Each row has a class, written after it.
[ 336  174  -54  -65 -378   55  125  -76  154   -4   44 -326 -150 -166
 -462   99   32  -67   79 -224 -107  293  270 -186  -46  107  106   19
  209   54 -323  187   67 -484 -233] -> nufal
[ -86  229 -258 -118  -23  -52   91  420  287  494  141   22  -48  -91
 -203  271  465  170   31 -315 -206   60  679  -42 -237   79   -6  377
 -273 -261 -145 -303  -48  493   67] -> Nozov
[ 513  295   90 -160 -365  157   -4 -190   64  -11  -27 -137   16   -2
 -359  104  237 -404  162  -86  -30  346  331  -73  211  193 -116  193
  258  178 -285   40  117 -384 -341] -> Defe
[-103  200   51   58  -67   79  105   20 -362  -68   66  180  254   81
  -82  -11  116  -21   55   11  154   53 -111  -79  126   28 -289  121
 -293 -123  483  -85  125  -51  151] -> nufal
[-101  317 -135 -189  -31   19  367  392  222  460  266   22  -47  104
 -258   39  438  104    3 -491 -172   21  648  146 -137   24 -218  255
 -423  -55    2 -317 -319  256 -110] -> guz
[ 225  417 -208  119  173  159   29  368 -174  355 -126    2   55   62
 -216 -246  362 -207    8  -64   82  243  305 -148 -196  305  337  463
    5   83   -8   45  168 -468    7] -> Nozov
[  59  144  -71  103  -28 -351  -26  197 -259 -210  136  201   99   46
   11 -163 -237  -77  -68  229   15   82  -88 -137   19 -262 -196   74
 -292  -71  565  -93  189   53   95] -> nufal
[-127  308 -159 -222   12    9  412  427   90  472  316   63  -11  -75
 -402  120  465  193   20 -427 -145   30  618   94  -83   27  -34  430
 -319 -144  150 -262 -269  211 -171] -> teme
[ 428  262  -24 -147 -424  170 -293 -111  173 -107  -29 -159 -152  -59
 -245  -47   47 -314  137   70 -143  464  122 -355  206  232  -15 -157
  136  109 -347  241 -147 -336 -310] -> Danu
[ 364  189   42  -98 -351  226  -43  -58   71 -236  -16 -211  -61 -237
 -324  -43  146 -267  186  168 -126  480  155 -470  187   81   30  -43
  291    6 -296  337  -41 -485 -163] -> zepiz
[ -50   99  -89   49 -162 -272  -51  221 -241    5  296  179  113  -32
   29  -79   27 -202    7   -2   47  -43 -265 -191  169 -126 -318  -13
 -341  -59  304  -98  208  145  201] -> gifet
[ -94  225 -266 -205   66   39  122  590   58  244  272   21  -73   28
 -368  140  254   -7  -52 -181 -237  136  593   84 -105  -45 -152  253
 -385  -75   58 -245 -254  464 -177] -> nufal
[  58  303  -36   80 -127 -304   46  118 -396  -95  118  248   94   44
  -94  -64    5 -189    3  163  113   77 -126 -199  276  -92  -42  215
 -145  -51  444 -193  133  -57  195] -> Kizig
[ -31  247 -216 -168  -80  -26  139  440  148  421  170   46  -40   48
 -249  324  281  174  -43 -176 -282  103  594    5  -14   -5  -19  196
 -244 -188  -50 -146 -146  320 -101] -> zepiz
[-101  320 -177 -232   59  124   49  452   66  338  219  129  -10    7
 -266  164  508   42  -90 -295 -214 -135  575  185  100   28  -88  148
 -325  -55   78 -304 -221  454 -159] -> Danu
[ -55  249 -191 -193  -33 -117  228  486   99  504  177   37 -103    3
 -288  306  347  201   42 -150 -141  153  709   79  -91   41   62  124
 -237 -266  -13 -271 -202  357 -136] -> Danu
[ -89  302 -208 -203  -11  -23  176  454  110  433  229  -32 -118   34
 -359  317  377  203  -67 -299 -171  123  789  166  -87   -1  -61  274
 -353 -128   11 -309 -264  355 -110] -> Defe
[  73  238  -89    3  -57 -227    1  255 -335  -65  210  208  205  -41
 -117 -132   58 -237 -120   52  122  -49 -151 -215  143 -131 -279  -10
 -184  -27  383 -207  182 -162  105] -> nufal
[ 440  200 -279  -62  133  -52   96  584   10  259    3   35  -80   77
 -115 -328  110 -250   23  -38 -107  141  360 -209 -248  188  411  265
   -2  103 -222  157  177 -466   25] -> Danu
[-119  366 -225 -142 -120  -97  164  391   93  401  260   15 -130  -10
 -314  230  416  260    9 -204 -135  208  694  -23 -102  -11  -24  214
 -302 -207   66 -175 -277  286 -170] -> Nozov
[ -63  265 -235 -200   -2  -79  256  478  217  576  227   32  -33   -4
 -309  273  454   32   50 -443 -111   74  761  286 -222  -65 -170  115
 -368 -250  -38 -303  -75  450   47] -> rel
[ 487  327   73  -74 -314  190 -137 -203  -17  -51  103  -97  -35 -120
 -303  -84  139 -502  172 -116  -83  421  240  -87  165  206 -267 -148
  139  158 -135  274  -77 -224 -247] -> gifet
[  96  285  -63   53 -177 -210   38  288 -350 -178  248  291  100  137
  -81 -139  -47 -245   44  128   23  194 -153 -191  200 -142  -62  134
 -240  -88  398   32   48  -46  -43] -> rel
[ 465  231   28 -196 -383  125  -48 -144  121 -104   36 -234 -153 -159
 -373  -53  183 -281  170  -18  -42  415  351 -175  145  251 -151   53
  108  124 -382  132  -88 -363 -203] -> Tida
[  27  198  -53   12 -175 -301  315  323 -209   24  109  140  142  -16
 -200   25   97   87   73  110  193  113   36 -224   63 -119  -53   81
 -149 -131  360 -111  163 -149   92] -> Danu
[ -77  385 -185 -140  -90   55  240  301  128  516  154  -76  -17    5
 -321  310  459  215   42 -509 -119  252  899  271 -219   35  -58  337
 -288 -242  -67 -209 -153  244  -80] -> nufal
[ 431  234   37  -44 -286  197 -193 -109  107  -55   58 -227  -45 -130
 -266 -155   43 -133   75  -86 -156  297  159 -215  135  229  -75   77
   70  165 -199  183   11 -356 -299] -> teme
[ -47  179 -213 -233  -39  -49  138  367   72  544  266   18 -155   38
 -154  272  439  184   26 -225 -199  140  601  136 -108   67  -14  256
 -305 -241 -190 -264 -184  392  -98] -> Kizig
[  21  189   11   48 -147 -242  132  124 -308   87   93  231  210  -60
  -91  116  106 -164   36  177  140  178  -75 -165  239 -108 -287  241
 -187 -119  425 -182  159   70  186] -> Defe
[ 323  325   60  -56 -387  172 -140 -148  109  -23 -134 -238 -145 -125
 -395   58  157 -300   75  107  -60  437  268 -168  347  178  -41  -63
   97  159 -237  126  -39 -327 -135] -> Kizig
[-170  154 -205 -241   46    5  331  523  195  406  245   -5  -15  -41
 -368  224  392  177 -129 -233 -162  -41  625  -33  -18  -30 -248  251
 -414   40  115 -294 -263  356 -179] -> Defe
[  24  122 -125  -65  -72 -290   22  332 -181 -115  313  159  185  -15
  -15 -118   89 -213  -27 -131  121 -161 -162 -176  111 -189 -307   -3
 -209   35  170 -295  228  139  253] -> gifet
[ 314  169 -294   19   23 -151  202  545   50  408   89 -157 -103 -178
 -360 -297  190 -186   70 -120  -18  263  246 -343 -310  131  345  472
   53  110 -187  130  111 -578   76] -> gifet
[ 484  314   18   37 -414   58  -21    6   78 -208 -137 -195 -102   -9
 -347  -16 -124 -289   69  103 -212  532  216 -315   40  249  168   18
  226  103 -346  265  100 -587 -293] -> guz
[ -60  203 -101   49 -113 -165 -103   76 -388  -56   92  194  124 -103
  -28   84   75 -129  -48  182  135   98  -51 -359  208   -1 -279   78
 -303 -141  442  -47  142   14  290] -> Defe
[ 472  297   59  -73 -324  210 -199  -62   -5 -253  -73  -88 -110  -15
 -185  -70   65 -279  109  145 -155  468  103 -253  154  289  101  -63
  198  108 -338  251   -7 -439 -183] -> nufal
[ 379  326   46  -55 -366  156  -69  -70   34 -211 -112 -152 -103  -92
 -363 -111  135 -410  109   82 -106  346  168 -312  236  157 -145  -84
  102  232 -105  227  -83 -416 -144] -> Danu
[ -93  262 -111 -226 -103 -130  331  403  122  630  350   70  -22  -13
 -224  153  456   47   27 -444 -114   67  636  251  -84   20 -183  132
 -341 -243 -107 -334 -231  289  -62] -> gifet
[-119  259 -161 -251  -49  251  161  162  101  238  221    4 -114 -106
 -408  226  396   88  -59 -300 -189   38  668   52   68  119 -118  264
 -379 -153   68 -101 -315  400 -251] -> guz
[ 409  309    9  -26 -324  159  -63 -132  164  -71   12 -323 -191 -194
 -460   20  107 -170  -33 -129  -71   90  283 -312  196  145 -125 -202
  128  163 -169  146  -49 -277 -188] -> teme
[  40  179  -61   52 -115 -332  124  261 -233  -27  261  306  132  -31
 -105   20  179 -142   90   57   81  -41 -205 -195  104 -184 -134  286
 -145 -114  464 -141  189   87  170] -> zepiz
[ 157  289 -234   16   97  202  218  447   38  538  -97 -139   77   -6
 -247 -163  434 -220  180 -308   74  285  548 -142 -275  185  256  357
  -63  -46 -202  151  209 -538  214] -> rel
[ 102  192  -51   12  -68 -226   -1  332 -249    6  176  209  153   31
 -107  -33  -44 -112  -13  204   44   28  -66 -131  211 -161 -132   86
 -161  -95  369 -115  177   19   51] -> teme
[ 247  288 -238   48   50   62  167  341  -26  375   97   16 -114  -84
 -287 -211  350 -325  147 -321  -27  136  331 -220 -249  235  364  391
  -89  -48  -17  239  133 -443  121] -> rel
[-120  253 -247 -213  -10  -27  136  309  166  371  169  -35 -227   62
 -332  283  215  231  -29 -212 -193   51  634   62 -105  125   57    1
 -340 -159   30 -214 -224  278 -151] -> Tida
[  60  305 -147 -347   -5  139  104  402  338  261  147  121  -66  118
 -189  160  367   42   66 -312 -172  175  647   95  -81   99   30 -132
 -296  -87 -100 -168 -242  282 -122] -> Danu
[  -1  272 -112   82 -143 -305   22  204 -347   13  109  177   95  -18
    5   33   70   -7   -1  186   69  216 -138 -206  136 -125 -112  100
 -174 -103  352 -128  202   11  150] -> nufal
[ 306  172 -219  -11   71  143  228  471   87  308   41   80  -32   50
 -172 -180  332 -325  152 -218   28   57  175 -195 -168  274  181  401
 -106  141 -183  177  180 -158  214] -> nufal
[ 381  417   18   95 -408  157  -29 -162  -34  -95  -73 -240  -95  -51
 -360  -48    4 -163  111  -65 -158  426  295 -220   60  254    3 -212
  165   45 -153  337   11 -513 -249] -> rel
[ 506  341   -6  -87 -406   75 -182  -62   54  -88   60 -196 -195 -120
 -377  -57   83 -339   94  107 -157  477  272  -51  275  168 -116  -40
   89  183 -259  221  -34 -205 -309] -> zepiz
[ 358  194 -241    2  -23 -178   61  504   86  403  131  -74 -149  -40
 -177 -289  285 -384  228 -138   16  277  345 -251 -175  212  297  626
 -135   37 -266  -20  231 -352  139] -> Tida
[ 437  227 -188   46   14   29    9  467    4  332 -110  -74    8  -32
 -171 -270  170 -187    0   34  -48  139  316 -200 -147  154  312  256
  119   -7 -290  126  208 -536   81] -> Danu
[ 366  274 -356  -92   45   21 -160  432  -42  232   15  -29 -162  -90
 -172 -258  193 -312   77   45 -138  384  267 -271 -137  200  335  230
  -64   74 -163  201  158 -330   -4] -> Danu
[ 256  319 -246   46  127  194 -183  371  -37  344  -69   -4  -67   10
 -184 -188  326 -298  -34  -64 -108  132  242 -210 -129  279  208  218
 -154   77  -59  115  161 -376  176] -> Kizig
[ 424  275   17 -185 -390  217 -180 -455  115 -202   74 -204 -176 -203
 -381   -8  151 -243  161 -146  -28  295  276 -266   81  267 -176 -136
  150   20 -189  226 -145 -382 -271] -> Tida
[-114  248 -166 -165  -54  157  201  370  242  442  198  -10 -151   62
 -395  321  435  291  -65 -332 -199  -92  695  120  -38   79  -70  147
 -410 -111   34 -113 -267  404  -84] -> Nozov
[ -59  197 -203 -282  132  168 -171  318   69  286  158  -61  -18   -5
 -245   91  418  113  -32 -245 -132   13  668  110  -91   79 -231  227
 -355  -95  -30 -353 -260  342   12] -> rel
[-114  199 -262 -276  -92   40  318  302  254  276  171  -82  -91   91
 -301  156  169  223 -160 -397 -304 -165  645   50  -91  -84  -87   85
 -310  -87 -114 -165 -145  248 -171] -> gifet
[  99  370 -216 -221   69  138  122  388  262  522  153  104   -3   42
 -307  133  426  205   54 -319 -154  212  857  230 -191  145   23  341
 -370 -183   47 -197 -153  362  -85] -> Kizig
[ 417  255 -174   51  121 -111  143  481  -71  394   65  104   45   10
 -127 -319  245 -384  187  -63  -17  358  307  -94 -247  217   92  563
  -98  134   -3   54  195 -279   96] -> guz
[-102  246 -163 -186  -33  -31  223  298   78  504  205   33 -117   28
 -317  346  434  196  -44 -315 -188  -89  702  184  -82  -15  -67  263
 -225 -267  -28 -333 -283  391   -8] -> Kizig
[ 410  232   65 -113 -502   70  -35 -256  107   77  122 -209 -174 -162
 -333   87  174 -282  207 -100  -67  382  209 -197  263  208  -77  -12
  171  -23 -357  178  -74 -281 -230] -> zepiz
[-137  144 -165 -159   27  -93  259  457  135  292  267   32  -21   37
 -231  187  316  214   -3 -312 -147 -123  510   15 -193   81   70  121
 -151 -142 -103 -347 -117  221 -126] -> Kizig
[ -32  245 -248 -190  -44   81   70  406  142  534  214   70   34  -35
 -227  229  496  106  -27 -245 -223   70  659   57  -67   37 -270  332
 -348 -163  -71 -173 -136  484  -93] -> Nozov
[ 432  231 -245   56   38    1   30  487  -51  216   20  -57 -144  -18
 -262 -226  164 -304  112  -55  -88  224  213 -251 -266  210  441  290
   81   14 -192  176  197 -429   23] -> Danu
[ 459  323   16   65 -340  258 -188  -80  201   -1  -68 -257 -145 -180
 -435    3  168 -316  168   11  -62  284  243 -306   89  210 -147  -64
  221   50 -228  275  -72 -170 -150] -> teme
[ 391  249   42    3 -347  161 -106 -224   82   22   74 -248 -214 -173
 -476  -33  127 -288  114  -85 -126  121  276 -135  145  179  -63   -7
  118    2 -116  196  -23 -367 -264] -> Tida
[ 331  196   37  -76 -388  269 -163 -274    7  -53  -31 -310  -77 -214
 -319   27  168 -262  159   38 -143  311  294 -371  237  229 -180  -46
  225   92 -280  277   24 -470 -198] -> Defe
[-189  156 -123  104  -99 -387  237  288 -394 -143  189  251  176   51
    1    6   23 -120  -16  -48   57  -34 -105 -197  -67 -193 -164  133
 -213 -138  405  -89  170  -52  148] -> rel
[ 365  202   57  -23 -449   77  -78  -96    3 -137   89 -307 -187 -275
 -571   12  140 -162  -19    3 -135  200  255 -374  207  205 -108  245
   66  110 -151  152 -121 -377 -264] -> gifet
[-173  283 -275 -299    1   89   84  392   87  340  298  -72  -14  100
 -136   76  404  191  -62 -478 -169   30  544   81 -162   20 -245  130
 -405 -108 -165 -347 -217  282 -152] -> teme
[-204  276 -210 -204  109  120  149  222  -27  453  282   38  -70 -133
 -301  232  506  157  -17 -388  -46  -42  645  195 -110  128 -181   83
 -367 -214  163 -269 -227  419    5] -> Defe
[ -38  -49  -81  -14  -46 -287  206  376  -26  -37  287  173  225  -40
 -127  -35  101  -85 -106 -192  137 -455  -94 -186   16 -148 -411   39
 -284   68  273 -220  176  104  175] -> rel
[ 405  269 -196  -62  129   93  228  555   22  268   77   11   27   73
 -238 -440  170 -335   96 -159  -52  169  315   21 -126   77  203  174
  -92  153 -125  123  200 -419   97] -> rel
[ -51  220 -228 -191  -31 -151  144  534  164  473  264   31  -68  128
 -246  146  345   12  112 -265 -212   36  572   26 -125  -81 -135  367
 -299 -125  -30 -370 -150  303   26] -> guz
[ 425  372   -4   34 -282  200 -128  -51  157   83   30 -194    6 -147
 -329  -56  227 -309  175 -143   12  386  303 -149   44  243 -124 -152
  191   68 -237  197   29 -260 -230] -> zepiz
[-161  297 -200 -170  -72  -74  366  465  159  466  244  -39  -56  102
 -293  140  406  181  -93 -453 -183  -58  757  175  -99  -61 -104  280
 -320  -42 -103 -281 -237  205 -141] -> Nozov
[ 562  334  -14  -58 -352  228 -171  -82  116   63   14 -261 -171   15
 -397 -165   95 -352  112 -179 -139  351  378 -179  129  292  -83   98
  -17  214 -236  235 -110 -401 -301] -> Danu
